Below is a small trained network, with its code and all its weights. Each question gives an input and a class and asks what happens when units are switched off, that is, made to give their printed mean instead of their output.

import numpy as np


def w(rows, s, z=0):
    codes = np.array(rows[::2]) - 128.0
    scale = np.full(codes.shape[1], s)
    scale[-1] = z or s
    return codes * scale


def f(y):
    return y / 2 * (1 + np.tanh(0.7978845608 * (y + 0.044715 * y**3)))


def log_softmax(a):
    a = a - a.max(-1, keepdims=True)
    return a - np.log(np.exp(a).sum(-1, keepdims=True))


def net(x, mask):
    res = np.array(x, float).reshape(1, 8) / 4 @ E
    y = f(res @ A[0][:, :-1].T + A[0][:, -1])
    res = res + np.where(mask, y, B[0][:, -1]) @ B[0][:, :-1]
    return log_softmax(res[-1] @ U[:, :-1].T + U[:, -1])


A, B = {}, {}
E = w([
[126,126,133,129],'x0',
[55,252,158,206],'x1',
[127,132,127,128],'x2',
[30,58,191,130],'x3',
[73,63,56,255],'x4',
[129,130,127,131],'x5',
[50,164,56,46],'x6',
[132,129,128,130],'x7',
],0.0067)
A[0] = w([
[122,87,69,215,97],'N1',
[88,95,43,207,44],'N2',
[70,95,191,109,108],'N3',
[150,144,200,82,39],'N4',
[129,126,220,67,108],'N5',
[174,108,221,167,36],'N6',
[93,180,180,168,53],'N7',
[186,104,244,202,32],'N8',
[211,104,230,213,61],'N9',
[181,58,191,156,115],'N10',
[158,29,109,65,74],'N11',
[138,114,131,100,2],'N12',
[60,76,170,160,231],'N13',
[65,146,103,20,30],'N14',
[51,119,66,76,81],'N15',
[126,148,160,81,33],'N16',
[28,124,189,118,107],'N17',
[20,47,254,91,119],'N18',
[125,96,82,186,136],'N19',
[53,95,204,119,50],'N20',
[107,209,224,164,51],'N21',
[170,50,78,45,182],'N22',
[166,204,183,60,50],'N23',
[163,96,193,174,56],'N24',
[90,65,34,206,91],'N25',
[65,179,94,107,74],'N26',
[152,65,82,79,59],'N27',
[77,199,131,143,47],'N28',
[117,112,113,108,254],'N29',
[106,130,172,158,205],'N30',
[131,52,73,79,37],'N31',
[172,36,134,83,43],'N32',
[140,150,167,177,45],'N33',
],0.0085,0.0057)
B[0] = w([
[201,88,176,68,194],'N1',
[125,83,220,27,185],'N2',
[213,95,111,132,164],'N3',
[149,25,187,59,146],'N4',
[199,138,201,65,186],'N5',
[77,86,64,37,142],'N6',
[75,54,165,191,150],'N7',
[83,52,30,100,167],'N8',
[71,112,29,56,184],'N9',
[73,151,100,129,181],'N10',
[43,161,152,207,192],'N11',
[39,19,194,136,106],'N12',
[193,224,124,85,254],'N13',
[123,30,77,83,170],'N14',
[114,61,54,68,164],'N15',
[92,35,175,58,126],'N16',
[177,89,112,186,188],'N17',
[219,190,73,168,244],'N18',
[133,166,182,81,178],'N19',
[190,56,121,169,155],'N20',
[120,93,139,179,173],'N21',
[130,182,143,192,252],'N22',
[171,91,195,134,193],'N23',
[82,62,53,101,140],'N24',
[195,100,218,49,219],'N25',
[91,50,87,169,154],'N26',
[63,105,138,207,157],'N27',
[51,2,148,210,152],'N28',
[147,210,93,141,227],'N29',
[100,185,146,140,197],'N30',
[46,66,143,191,154],'N31',
[85,87,179,224,168],'N32',
[47,53,90,181,122],'N33',
],0.0072,0.0059)
U = w([
[159,56,225,69,125],'0',
[174,130,104,151,240],'1',
[216,131,73,177,166],'2',
[69,12,11,69,79],'3',
[42,75,210,255,2],'4',
[150,160,153,134,138],'5',
[179,165,93,144,103],'6',
],0.0094,0.0067)

Each question gives the input, the list of numbers given to net, and the class t.
The units are the neurons (one row each of A and B). Each row of codes is followed by its name. A weight is (code - 128) times the scale printed after its matrix; where a second scale follows, it is the last column's (A, B and U).
mask holds one flag per neuron, in row order. A switched-off neuron (its flag False) gives its mean, the last column of its row in B, instead of its output. The means were averaged over made-up inputs and are rounded, as every weight is.
A unit's drop is (log p(t) with every unit on - log p(t) with that unit switched off) / (log p(t) with every unit on - log p(t) with every unit switched off).
The circuit of an input: a set's keep is (log p(t) with only the set's units on - log p(t) with every unit switched off) / (log p(t) with every unit on - log p(t) with every unit switched off). Starting from the 12 units with the biggest drops (on a tie, the unit counted first), units are removed one at a time, each time the one whose removal leaves the highest keep (on an exact tie, the one counted first), for as long as the keep stays at least 0.8.
circuit, biggest first: the units of the circuit, biggest drop first
most important unit: the unit with the biggest drop
k most important neurons: the k neurons with the biggest drops, biggest first
drop of u: that unit's drop, to one decimal
input [-8,5,-6,8,-6,4,8,-1], class 2: most important unit	N18
input [-7,-8,-7,7,2,0,6,0], class 4: circuit, biggest first	(N11 N22)
input [-6,7,-7,-5,-3,1,2,-5], class 4: 3 most important neurons	(N28 N13 N18)
input [1,-4,1,2,6,6,1,5], class 0: circuit, biggest first	(N25 N2)
input [5,-7,4,-3,5,4,-5,7], class 4: circuit, biggest first	(N32 N11 N18)
input [7,3,-7,-2,8,-5,-8,-2], class 0: circuit, biggest first	(N25 N2)
input [1,5,-2,5,-6,5,-8,-7], class 3: circuit, biggest first	(N8 N9)
input [0,-2,-3,-2,-3,4,7,-3], class 3: circuit, biggest first	(N14 N15)
input [-4,-7,0,8,3,1,-3,2], class 2: 3 most important neurons	(N18 N13 N3)
input [8,-8,-3,0,-2,-7,-7,5], class 4: circuit, biggest first	(N32 N11)
input [-3,-5,-3,8,6,5,-6,2], class 2: 2 most important neurons	(N18 N13)
input [-4,-7,3,0,8,8,2,3], class 0: 3 most important neurons	(N25 N2 N1)
input [-6,-5,-4,-5,6,6,4,-4], class 0: 3 most important neurons	(N25 N2 N18)
input [6,-6,6,8,5,3,-4,3], class 2: circuit, biggest first	(N18)
input [7,-7,1,2,8,-7,2,-7], class 0: 2 most important neurons	(N25 N2)
input [0,-2,-1,-3,-2,-1,-7,0], class 3: 2 most important neurons	(N9 N8)
input [0,6,2,2,1,0,4,-6], class 4: 2 most important neurons	(N28 N7)
input [1,-8,7,6,1,3,-8,7], class 3: 2 most important neurons	(N9 N8)
input [-5,-6,-4,2,-6,6,8,-3], class 3: 2 most important neurons	(N14 N15)
input [-2,-7,6,2,8,-4,-1,2], class 0: circuit, biggest first	(N25)
input [-6,-6,7,2,-2,-5,1,-3], class 4: 2 most important neurons	(N11 N32)
input [-3,2,-4,6,5,-7,1,-8], class 6: drop of N20	-0.1
input [6,8,-2,-5,3,7,-8,-8], class 3: drop of N9	0.3
input [-6,5,2,-6,-3,6,7,4], class 3: drop of N9	-0.1
